Below is a small trained network, with its code and all its weights. Each question gives an input and a target symbol and asks what happens when units are switched off, that is, made to give their printed mean instead of their output.

import numpy as np


def w(rows, s, z=0):
    codes = np.array(rows[::2]) - 128.0
    scale = np.full(codes.shape[1], s)
    scale[-1] = z or s
    return codes * scale


def norm(h):
    return h / np.sqrt((h * h).mean(-1, keepdims=True) + 1e-5)


def softmax(a):
    e = np.exp(a - a.max(-1, keepdims=True))
    return e / e.sum(-1, keepdims=True)


def log_softmax(a):
    a = a - a.max(-1, keepdims=True)
    return a - np.log(np.exp(a).sum(-1, keepdims=True))


def net(x, mask):
    ids = ['αγηθλμξτφψ'.index(c) for c in x.split()]
    T = len(ids)
    res = E[ids] + P[:T]
    u = 0
    for l in range(2):
        r = norm(res)
        for j in range(3):
            rows = slice(4 * j, 4 * j + 4)
            q, k, v = (r @ M[l][rows].T for M in (Q, K, V))
            z = softmax(np.where(np.tri(T) > 0, q @ k.T / 4**0.5, -1e9)) @ v
            o = O[l][rows]
            res = res + np.where(mask[u + j], z, o[:, -1]) @ o[:, :-1]
        u += 3
    return log_softmax(norm(res)[-1] @ U[:, :-1].T + U[:, -1])


Q, K, V, O = {}, {}, {}, {}
E = w([
[106,136,109],'α',
[177,104,108],'γ',
[170,118,106],'η',
[119,112,138],'θ',
[105,119,138],'λ',
[107,134,114],'μ',
[78,121,4],'ξ',
[132,111,142],'τ',
[124,106,121],'φ',
[141,159,58],'ψ',
],0.021)
P = w([
[73,254,180],'0',
[234,143,105],'1',
[19,109,8],'2',
[228,134,108],'3',
[27,97,25],'4',
[224,133,102],'5',
[21,107,36],'6',
[224,133,100],'7',
[24,113,47],'8',
],0.0048)
Q[0] = w([
[129,122,167],'0.h1',
[86,137,153],'0.h1',
[167,125,155],'0.h1',
[165,159,81],'0.h1',
[171,154,86],'0.h2',
[180,152,153],'0.h2',
[67,208,82],'0.h2',
[248,98,117],'0.h2',
[136,122,78],'0.h3',
[195,149,110],'0.h3',
[173,168,79],'0.h3',
[102,164,107],'0.h3',
],0.017)
K[0] = w([
[85,128,114],'0.h1',
[112,87,90],'0.h1',
[103,156,146],'0.h1',
[153,127,229],'0.h1',
[154,105,20],'0.h2',
[119,75,106],'0.h2',
[93,242,81],'0.h2',
[175,9,72],'0.h2',
[150,174,83],'0.h3',
[240,172,158],'0.h3',
[234,185,97],'0.h3',
[127,106,51],'0.h3',
],0.012)
V[0] = w([
[124,133,125],'0.h1',
[113,174,55],'0.h1',
[175,92,176],'0.h1',
[148,130,115],'0.h1',
[212,127,97],'0.h2',
[120,76,136],'0.h2',
[187,1,185],'0.h2',
[116,207,83],'0.h2',
[122,152,128],'0.h3',
[148,88,110],'0.h3',
[88,90,118],'0.h3',
[173,138,151],'0.h3',
],0.0079)
O[0] = w([
[134,135,127,125],'0.h1',
[81,205,124,155],'0.h1',
[123,46,139,130],'0.h1',
[91,127,132,147],'0.h1',
[13,107,153,250],'0.h2',
[114,188,123,135],'0.h2',
[63,254,155,218],'0.h2',
[152,22,109,108],'0.h2',
[95,93,107,96],'0.h3',
[204,96,155,220],'0.h3',
[148,189,98,200],'0.h3',
[127,81,178,67],'0.h3',
],0.0049,0.0014)
Q[1] = w([
[115,75,185],'1.h1',
[96,52,157],'1.h1',
[246,102,110],'1.h1',
[161,128,45],'1.h1',
[44,129,109],'1.h2',
[98,136,96],'1.h2',
[115,173,158],'1.h2',
[46,118,26],'1.h2',
[64,165,65],'1.h3',
[136,128,221],'1.h3',
[121,108,10],'1.h3',
[158,94,204],'1.h3',
],0.013)
K[1] = w([
[85,115,52],'1.h1',
[101,82,70],'1.h1',
[214,161,77],'1.h1',
[213,88,154],'1.h1',
[118,79,127],'1.h2',
[152,95,156],'1.h2',
[144,128,93],'1.h2',
[146,72,185],'1.h2',
[80,122,216],'1.h3',
[130,185,39],'1.h3',
[132,76,187],'1.h3',
[135,142,10],'1.h3',
],0.014)
V[1] = w([
[188,49,179],'1.h1',
[14,103,182],'1.h1',
[153,98,149],'1.h1',
[143,154,119],'1.h1',
[174,20,107],'1.h2',
[110,173,158],'1.h2',
[125,111,183],'1.h2',
[111,151,118],'1.h2',
[153,93,224],'1.h3',
[126,2,183],'1.h3',
[156,137,214],'1.h3',
[99,48,153],'1.h3',
],0.0068)
O[1] = w([
[211,201,9,183],'1.h1',
[3,100,77,47],'1.h1',
[164,136,83,151],'1.h1',
[143,137,178,135],'1.h1',
[186,8,70,254],'1.h2',
[101,230,188,69],'1.h2',
[173,126,181,119],'1.h2',
[92,180,145,102],'1.h2',
[29,253,121,164],'1.h3',
[12,218,233,170],'1.h3',
[57,199,57,152],'1.h3',
[83,174,210,139],'1.h3',
],0.0042,0.0034)
U = w([
[135,79,157,144],'α',
[35,150,144,140],'γ',
[28,49,123,60],'η',
[187,220,43,52],'θ',
[195,154,159,173],'λ',
[132,97,209,249],'μ',
[103,108,85,109],'ξ',
[99,252,73,47],'τ',
[187,145,165,174],'φ',
[125,56,165,142],'ψ',
],0.023,0.013)

Each question gives the input, a string of symbols that net reads in full, and the target symbol t.
The units are the heads (4 rows each of Q, K, V and O). Each row of codes is followed by its name. A weight is (code - 128) times the scale printed after its matrix; where a second scale follows, it is the last column's (O and U).
mask holds one flag per head, layer by layer. A switched-off head (its flag False) gives its mean, the last column of its rows in O, instead of its output. The means were averaged over made-up inputs and are rounded, as every weight is.
A unit's drop is (log p(t) with every unit on - log p(t) with that unit switched off) / (log p(t) with every unit on - log p(t) with every unit switched off).
The circuit of an input: a set's keep is (log p(t) with only the set's units on - log p(t) with every unit switched off) / (log p(t) with every unit on - log p(t) with every unit switched off). Starting from all 6 units, units are removed one at a time, each time the one whose removal leaves the highest keep (on an exact tie, the one counted first), for as long as the keep stays at least 0.8.
units of the circuit, in order: the units of the circuit, biggest drop first
which heads matter: for each layer, one digit per head in row order, 1 if its drop is at least 0.15 and else 0, layers parted by /
input θ θ η α φ, target θ: units of the circuit, in order	0.h2, 1.h1, 1.h3
input θ η ξ, target θ: units of the circuit, in order	1.h1, 0.h2
input η γ α, target η: units of the circuit, in order	0.h2
input γ ξ τ τ η φ μ λ η, target γ: which heads matter	010 / 001
input τ μ θ θ η, target τ: which heads matter	001 / 001
input τ ξ θ α τ μ τ μ μ, target τ: which heads matter	111 / 001
input τ φ θ θ θ θ γ, target τ: which heads matter	010 / 001
input τ η η α τ θ α, target τ: units of the circuit, in order	1.h3, 0.h2, 0.h1, 1.h1
input ψ τ τ, target ψ: which heads matter	010 / 000
input θ φ θ τ θ θ γ, target θ: units of the circuit, in order	0.h1, 1.h1, 0.h2
input τ ξ θ θ τ θ τ φ α, target τ: which heads matter	011 / 001
input φ λ η φ θ μ τ, target φ: which heads matter	010 / 000
input τ θ η η θ λ τ, target τ: which heads matter	010 / 001
input γ η μ θ φ γ τ, target γ: units of the circuit, in order	1.h3
input θ θ θ μ γ θ μ, target θ: which heads matter	010 / 100
input ξ τ η θ θ θ θ, target ξ: units of the circuit, in order	0.h2, 0.h3
input ψ ψ ξ θ θ τ, target μ: units of the circuit, in order	1.h1, 0.h3, 1.h3, 0.h2
input τ λ λ γ θ ξ τ μ γ, target τ: units of the circuit, in order	1.h3, 0.h2
input θ τ θ ξ λ α λ ψ α, target θ: units of the circuit, in order	0.h2, 1.h1
input γ γ θ τ η ξ τ τ τ, target γ: units of the circuit, in order	0.h2
input η τ γ, target η: which heads matter	111 / 001
input ψ γ γ η λ θ φ, target ψ: which heads matter	010 / 000
